Below is a small trained network, with its code and all its weights. Each question gives an input and a class and asks what happens when units are switched off, that is, made to give their printed mean instead of their output.

import numpy as np


def w(rows, s, z=0):
    codes = np.array(rows[::2]) - 128.0
    scale = np.full(codes.shape[1], s)
    scale[-1] = z or s
    return codes * scale


def norm(h):
    return h / np.sqrt((h * h).mean(-1, keepdims=True) + 1e-5)


def f(y):
    return np.maximum(y, 0)


def log_softmax(a):
    a = a - a.max(-1, keepdims=True)
    return a - np.log(np.exp(a).sum(-1, keepdims=True))


def net(x, mask):
    res = np.array(x, float).reshape(1, 2) / 4 @ E
    u = 0
    for l in range(4):
        y = f(norm(res) @ A[l][:, :-1].T + A[l][:, -1])
        res = res + np.where(mask[u : u + 5], y, B[l][:, -1]) @ B[l][:, :-1]
        u += 5
    return log_softmax(norm(res)[-1] @ U[:, :-1].T + U[:, -1])


A, B = {}, {}
E = w([
[148,187,77,139],'x0',
[148,133,56,250],'x1',
],0.013)
A[0] = w([
[75,139,98,124,3],'0.n1',
[176,165,76,67,132],'0.n2',
[109,115,77,208,171],'0.n3',
[2,210,106,146,38],'0.n4',
[149,15,233,126,76],'0.n5',
],0.0071,0.0024)
B[0] = w([
[133,148,157,100,128],'0.n1',
[192,3,193,154,189],'0.n2',
[46,92,168,9,250],'0.n3',
[188,146,54,83,144],'0.n4',
[112,37,12,94,255],'0.n5',
],0.0064,0.0044)
A[1] = w([
[31,182,81,70,132],'1.n1',
[56,83,72,83,52],'1.n2',
[189,236,138,93,2],'1.n3',
[77,144,160,245,147],'1.n4',
[173,106,153,90,62],'1.n5',
],0.012,0.0034)
B[1] = w([
[150,129,132,63,191],'1.n1',
[254,178,94,107,254],'1.n2',
[126,4,119,182,167],'1.n3',
[63,100,78,65,213],'1.n4',
[131,142,181,169,199],'1.n5',
],0.0095,0.0056)
A[2] = w([
[158,114,115,78,110],'2.n1',
[92,141,146,181,90],'2.n2',
[173,248,111,179,49],'2.n3',
[93,248,111,115,220],'2.n4',
[128,154,221,157,2],'2.n5',
],0.012,0.00086)
B[2] = w([
[110,200,214,254,253],'2.n1',
[18,80,146,28,134],'2.n2',
[167,81,236,160,149],'2.n3',
[179,61,204,33,148],'2.n4',
[214,212,85,41,155],'2.n5',
],0.0077,0.0055)
A[3] = w([
[7,110,52,149,112],'3.n1',
[105,89,199,90,98],'3.n2',
[142,65,147,173,229],'3.n3',
[132,61,169,150,220],'3.n4',
[152,94,120,174,250],'3.n5',
],0.014,0.0023)
B[3] = w([
[88,206,253,67,254],'3.n1',
[47,174,64,191,231],'3.n2',
[204,45,139,165,232],'3.n3',
[57,36,84,115,233],'3.n4',
[31,119,160,63,226],'3.n5',
],0.008,0.0064)
U = w([
[42,182,200,70,211],'0',
[118,12,146,120,200],'1',
[247,168,155,125,224],'2',
[180,167,93,174,6],'3',
[107,219,65,198,34],'4',
[105,221,62,196,33],'5',
[124,184,60,185,1],'6',
],0.016,0.0059)

Each question gives the input, the list of numbers given to net, and the class t.
The units are the neurons (one row each of A and B). Each row of codes is followed by its name. A weight is (code - 128) times the scale printed after its matrix; where a second scale follows, it is the last column's (A, B and U).
mask holds one flag per neuron, layer by layer. A switched-off neuron (its flag False) gives its mean, the last column of its row in B, instead of its output. The means were averaged over made-up inputs and are rounded, as every weight is.
A unit's drop is (log p(t) with every unit on - log p(t) with that unit switched off) / (log p(t) with every unit on - log p(t) with every unit switched off).
The circuit of an input: a set's keep is (log p(t) with only the set's units on - log p(t) with every unit switched off) / (log p(t) with every unit on - log p(t) with every unit switched off). Starting from the 12 units with the biggest drops (on a tie, the unit counted first), units are removed one at a time, each time the one whose removal leaves the highest keep (on an exact tie, the one counted first), for as long as the keep stays at least 0.8.
units of the circuit, in order: the units of the circuit, biggest drop first
k most important neurons: the k neurons with the biggest drops, biggest first
k most important neurons of layer l: the k neurons of layer l with the biggest drops, biggest first
drop when u is switched off: that unit's drop, to one decimal
input [-3,-1], class 2: 2 most important neurons -> [1.n2; 0.n2]
input [0,3], class 2: units of the circuit, in order -> [0.n3; 1.n2]
input [5,-4], class 1: 3 most important neurons -> [1.n3; 0.n3; 3.n1]
input [-2,7], class 0: most important neuron -> [3.n1]
input [6,6], class 0: units of the circuit, in order -> [1.n2; 1.n4; 0.n3; 3.n1]
input [7,8], class 0: 2 most important neurons -> [1.n2; 1.n4]
input [-4,5], class 0: units of the circuit, in order -> [3.n1; 1.n4]
input [4,2], class 1: 3 most important neurons -> [1.n4; 2.n3; 0.n5]
input [4,3], class 1: 4 most important neurons -> [2.n4; 2.n3; 3.n1; 0.n4]
input [2,-2], class 2: 2 most important neurons -> [0.n2; 2.n5]
input [4,6], class 0: 3 most important neurons -> [1.n2; 1.n4; 3.n1]
input [6,1], class 1: 2 most important neurons -> [0.n5; 1.n4]
input [6,8], class 0: 3 most important neurons -> [1.n2; 1.n4; 3.n1]
input [2,7], class 0: most important neuron -> [3.n1]
input [1,-2], class 2: 2 most important neurons of layer 1 -> [1.n4; 1.n5]
input [8,7], class 1: 2 most important neurons of layer 1 -> [1.n3; 1.n2]
input [-2,-1], class 2: 2 most important neurons -> [1.n2; 0.n2]
input [0,-2], class 2: 2 most important neurons -> [1.n2; 3.n1]
input [3,-1], class 2: 2 most important neurons of layer 0 -> [0.n2; 0.n5]
input [7,3], class 1: most important neuron -> [2.n3]
input [8,1], class 1: drop when 1.n4 is switched off -> 0.1
input [-3,7], class 0: drop when 3.n1 is switched off -> 0.3
input [-5,7], class 0: drop when 3.n4 is switched off -> 0.0
input [-4,7], class 0: drop when 3.n1 is switched off -> 0.4
